Below is a small trained network, with its code and all its weights. Each question gives an input and a class and asks what happens when units are switched off, that is, made to give their printed mean instead of their output.

import numpy as np


def w(rows, s, z=0):
    codes = np.array(rows[::2]) - 128.0
    scale = np.full(codes.shape[1], s)
    scale[-1] = z or s
    return codes * scale


def norm(h):
    return h / np.sqrt((h * h).mean(-1, keepdims=True) + 1e-5)


def f(y):
    return np.maximum(y, 0)


def log_softmax(a):
    a = a - a.max(-1, keepdims=True)
    return a - np.log(np.exp(a).sum(-1, keepdims=True))


def net(x, mask):
    res = np.array(x, float).reshape(1, 4) / 4 @ E
    u = 0
    for l in range(3):
        y = f(norm(res) @ A[l][:, :-1].T + A[l][:, -1])
        res = res + np.where(mask[u : u + 7], y, B[l][:, -1]) @ B[l][:, :-1]
        u += 7
    return log_softmax(norm(res)[-1] @ U[:, :-1].T + U[:, -1])


A, B = {}, {}
E = w([
[118,175,162,136,95,182,135,237],'x0',
[120,67,60,96,169,254,110,183],'x1',
[109,146,120,152,143,132,127,130],'x2',
[123,131,144,154,128,172,229,80],'x3',
],0.0094)
A[0] = w([
[169,149,182,233,12,239,202,136,69],'L0N0',
[140,59,61,111,207,172,131,95,74],'L0N1',
[99,69,79,94,187,94,254,56,125],'L0N2',
[62,61,139,101,201,134,64,88,2],'L0N3',
[136,95,11,99,113,192,203,183,168],'L0N4',
[154,126,137,181,137,83,172,194,106],'L0N5',
[108,156,232,91,118,153,86,201,75],'L0N6',
],0.0076,0.0035)
B[0] = w([
[170,179,141,63,67,138,188,74,219],'L0N0',
[160,140,119,59,185,80,228,68,226],'L0N1',
[128,148,161,245,127,126,61,66,244],'L0N2',
[199,137,107,112,91,74,172,114,173],'L0N3',
[41,116,98,80,105,129,2,99,253],'L0N4',
[160,93,154,120,213,180,163,130,160],'L0N5',
[142,78,125,158,209,127,122,150,193],'L0N6',
],0.0094,0.0068)
A[1] = w([
[130,73,20,101,136,167,121,112,120],'L1N0',
[104,96,120,217,194,125,91,34,174],'L1N1',
[143,153,2,73,131,131,151,137,15],'L1N2',
[252,123,165,205,170,165,101,140,69],'L1N3',
[116,115,44,123,148,76,155,148,14],'L1N4',
[119,96,110,140,76,58,106,43,118],'L1N5',
[88,161,76,130,189,155,67,86,251],'L1N6',
],0.0088,0.0028)
B[1] = w([
[137,153,132,129,137,151,201,52,202],'L1N0',
[81,65,119,90,148,137,107,183,254],'L1N1',
[125,174,131,98,92,172,169,130,168],'L1N2',
[133,56,196,166,76,143,54,74,161],'L1N3',
[161,191,106,101,74,143,163,138,144],'L1N4',
[141,170,102,147,145,99,101,251,244],'L1N5',
[132,98,126,99,112,149,155,143,239],'L1N6',
],0.012,0.0087)
A[2] = w([
[102,121,126,159,179,103,155,148,171],'L2N0',
[135,102,82,101,180,127,121,169,226],'L2N1',
[111,129,158,147,101,98,80,121,105],'L2N2',
[138,201,88,149,93,84,116,190,2],'L2N3',
[42,81,110,87,155,198,115,73,129],'L2N4',
[128,108,169,249,105,61,83,133,174],'L2N5',
[206,161,132,106,154,84,188,97,120],'L2N6',
],0.012,0.0022)
B[2] = w([
[168,175,81,94,69,182,129,89,169],'L2N0',
[103,150,42,144,205,38,201,161,223],'L2N1',
[176,114,102,147,57,136,66,115,179],'L2N2',
[65,78,94,224,166,96,64,183,173],'L2N3',
[148,113,207,253,128,50,50,166,255],'L2N4',
[111,144,201,85,94,254,150,62,250],'L2N5',
[170,150,53,16,159,88,186,152,184],'L2N6',
],0.0089,0.0098)
U = w([
[85,75,93,164,179,56,83,176,110],'0',
[134,126,193,124,78,199,112,92,29],'1',
[185,151,89,71,151,85,248,121,253],'2',
],0.014,0.0016)

Each question gives the input, the list of numbers given to net, and the class t.
The units are the neurons (one row each of A and B). Each row of codes is followed by its name. A weight is (code - 128) times the scale printed after its matrix; where a second scale follows, it is the last column's (A, B and U).
mask holds one flag per neuron, layer by layer. A switched-off neuron (its flag False) gives its mean, the last column of its row in B, instead of its output. The means were averaged over made-up inputs and are rounded, as every weight is.
A unit's drop is (log p(t) with every unit on - log p(t) with that unit switched off) / (log p(t) with every unit on - log p(t) with every unit switched off).
The circuit of an input: a set's keep is (log p(t) with only the set's units on - log p(t) with every unit switched off) / (log p(t) with every unit on - log p(t) with every unit switched off). Starting from the 12 units with the biggest drops (on a tie, the unit counted first), units are removed one at a time, each time the one whose removal leaves the highest keep (on an exact tie, the one counted first), for as long as the keep stays at least 0.8.
units of the circuit, in order: the units of the circuit, biggest drop first
top k neurons: the k neurons with the biggest drops, biggest first
top k neurons in layer l: the k neurons of layer l with the biggest drops, biggest first
drop when u is switched off: that unit's drop, to one decimal
input [-1,-8,7,1], class 1: units of the circuit, in order -> (L2N5 L0N1)
input [0,4,0,-6], class 2: units of the circuit, in order -> (L0N2 L1N0)
input [-1,-6,0,1], class 1: top 2 neurons -> (L0N4 L2N5)
input [-8,-5,1,3], class 1: top 3 neurons -> (L0N2 L2N5 L0N4)
input [0,-8,-7,1], class 1: units of the circuit, in order -> (L0N1 L2N5)
input [-7,4,-2,-2], class 2: units of the circuit, in order -> (L0N1)
input [-6,-1,8,5], class 1: units of the circuit, in order -> (L0N2 L2N5)
input [-3,6,-1,4], class 0: top 2 neurons in layer 0 -> (L0N2 L0N4)
input [0,4,1,4], class 0: top 4 neurons -> (L0N4 L2N4 L2N5 L0N2)
input [-3,-3,-5,2], class 1: top 3 neurons -> (L0N2 L0N4 L2N5)
input [-8,2,5,-2], class 2: top 3 neurons in layer 0 -> (L0N1 L0N3 L0N4)
input [-8,-4,5,8], class 1: top 2 neurons -> (L0N2 L2N5)
input [-5,1,7,8], class 0: top 3 neurons -> (L1N1 L2N4 L0N1)
input [-3,1,-6,4], class 0: units of the circuit, in order -> (L1N1)
input [2,-2,1,-4], class 1: top 2 neurons -> (L0N4 L1N3)
input [-1,1,-2,7], class 0: top 2 neurons -> (L0N2 L1N1)
input [-7,1,0,-5], class 2: top 3 neurons in layer 0 -> (L0N1 L0N4 L0N3)
input [-1,5,2,8], class 0: top 3 neurons -> (L0N2 L2N4 L2N5)
input [-7,3,-3,6], class 0: top 2 neurons -> (L0N2 L1N1)
input [-1,2,-2,-8], class 2: top neuron -> (L0N2)
input [8,-8,2,-5], class 1: drop when L1N0 is switched off -> 0.0
input [-3,8,0,-4], class 2: drop when L0N1 is switched off -> 0.6
input [-5,3,-7,7], class 0: drop when L0N2 is switched off -> 0.3
input [-7,8,2,-6], class 2: drop when L0N1 is switched off -> 0.1
